Here is a tiny trained network, its code and every weight. The questions are about switching its units off for an input and a class, where a switched-off unit gives its printed mean instead of its output.

import numpy as np


def w(rows, s, z=0):
    codes = np.array(rows[::2]) - 128.0
    scale = np.full(codes.shape[1], s)
    scale[-1] = z or s
    return codes * scale


def f(y):
    return np.maximum(y, 0)


def log_softmax(a):
    a = a - a.max(-1, keepdims=True)
    return a - np.log(np.exp(a).sum(-1, keepdims=True))


def net(x, mask):
    res = np.array(x, float).reshape(1, 8) / 4 @ E
    y = f(res @ A[0][:, :-1].T + A[0][:, -1])
    res = res + np.where(mask, y, B[0][:, -1]) @ B[0][:, :-1]
    return log_softmax(res[-1] @ U[:, :-1].T + U[:, -1])


A, B = {}, {}
E = w([
[144,38,133,74],'x0',
[128,126,126,130],'x1',
[128,129,129,127],'x2',
[92,91,204,205],'x3',
[127,130,131,125],'x4',
[128,129,130,127],'x5',
[125,137,141,113],'x6',
[7,118,104,125],'x7',
],0.017)
A[0] = w([
[86,35,135,75,81],'neuron 0',
[57,48,105,84,44],'neuron 1',
[224,102,2,33,254],'neuron 2',
[18,137,215,244,173],'neuron 3',
[123,199,77,71,238],'neuron 4',
[227,230,153,198,245],'neuron 5',
[240,41,250,104,187],'neuron 6',
[60,88,82,84,182],'neuron 7',
[30,193,82,142,130],'neuron 8',
[190,71,155,87,133],'neuron 9',
],0.012,0.0047)
B[0] = w([
[181,153,221,149,186],'neuron 0',
[232,169,177,118,185],'neuron 1',
[87,132,103,5,254],'neuron 2',
[62,129,192,88,237],'neuron 3',
[172,162,45,120,203],'neuron 4',
[199,190,191,113,228],'neuron 5',
[111,65,161,153,238],'neuron 6',
[172,235,111,132,193],'neuron 7',
[65,124,29,122,204],'neuron 8',
[53,44,89,91,186],'neuron 9',
],0.012,0.021)
U = w([
[233,176,145,93,210],'0',
[53,97,148,70,254],'1',
[170,158,254,184,236],'2',
[126,12,182,180,18],'3',
[105,165,58,155,2],'4',
],0.012,0.0016)

Each question gives the input, the list of numbers given to net, and the class t.
The units are the neurons (one row each of A and B). Each row of codes is followed by its name. A weight is (code - 128) times the scale printed after its matrix; where a second scale follows, it is the last column's (A, B and U).
mask holds one flag per neuron, in row order. A switched-off neuron (its flag False) gives its mean, the last column of its row in B, instead of its output. The means were averaged over made-up inputs and are rounded, as every weight is.
A unit's drop is (log p(t) with every unit on - log p(t) with that unit switched off) / (log p(t) with every unit on - log p(t) with every unit switched off).
The circuit of an input: a set's keep is (log p(t) with only the set's units on - log p(t) with every unit switched off) / (log p(t) with every unit on - log p(t) with every unit switched off). Starting from all 10 units, units are removed one at a time, each time the one whose removal leaves the highest keep (on an exact tie, the one counted first), for as long as the keep stays at least 0.8.
units of the circuit, in order: the units of the circuit, biggest drop first
k most important neurons: the k neurons with the biggest drops, biggest first
drop when u is switched off: that unit's drop, to one decimal
input [1,-4,1,-5,0,8,7,-4], class 1: units of the circuit, in order => (neuron 2)
input [1,-2,3,1,-5,0,-8,-6], class 3: units of the circuit, in order => (neuron 6; neuron 7)
input [-7,3,-5,0,-8,-2,4,3], class 4: units of the circuit, in order => (neuron 2; neuron 8)
input [2,-1,-6,2,1,7,4,0], class 3: 2 most important neurons => (neuron 2; neuron 5)
input [5,8,4,1,4,6,0,5], class 2: units of the circuit, in order => (neuron 2; neuron 0)
input [1,2,-5,7,-1,-4,6,7], class 2: 4 most important neurons => (neuron 2; neuron 1; neuron 0; neuron 9)
input [8,2,-8,0,5,-5,5,2], class 0: 3 most important neurons => (neuron 1; neuron 3; neuron 7)
input [-5,0,-4,4,6,-4,2,0], class 2: 2 most important neurons => (neuron 2; neuron 9)
input [4,5,2,1,4,8,-6,4], class 2: 3 most important neurons => (neuron 2; neuron 4; neuron 0)
input [0,3,3,-1,4,1,-7,6], class 4: 2 most important neurons => (neuron 8; neuron 5)
input [3,-8,-7,-4,1,-6,-5,-1], class 1: 2 most important neurons => (neuron 2; neuron 5)
input [1,8,-8,1,2,0,-4,-8], class 3: 2 most important neurons => (neuron 6; neuron 9)
input [-1,7,4,2,5,-7,-3,-8], class 2: 2 most important neurons => (neuron 5; neuron 6)
input [5,-7,-6,2,8,8,8,-7], class 3: units of the circuit, in order => (neuron 6)
input [1,2,-5,-7,-7,0,1,-7], class 1: 2 most important neurons => (neuron 2; neuron 9)
input [2,-8,-6,4,-6,-2,4,-8], class 3: 2 most important neurons => (neuron 6; neuron 9)
input [8,-4,3,-4,-2,7,6,1], class 0: 2 most important neurons => (neuron 1; neuron 0)
input [2,-1,-2,-7,3,-6,5,-4], class 1: drop when neuron 2 is switched off => 0.5
input [1,3,5,4,3,4,0,-6], class 3: drop when neuron 9 is switched off => 0.2
input [-8,6,-8,-5,2,-7,1,4], class 4: drop when neuron 8 is switched off => 0.0
input [-8,-6,6,-3,-8,-8,8,2], class 4: units of the circuit, in order => (neuron 8)
input [3,3,-2,3,-5,4,3,-8], class 3: drop when neuron 6 is switched off => 0.1
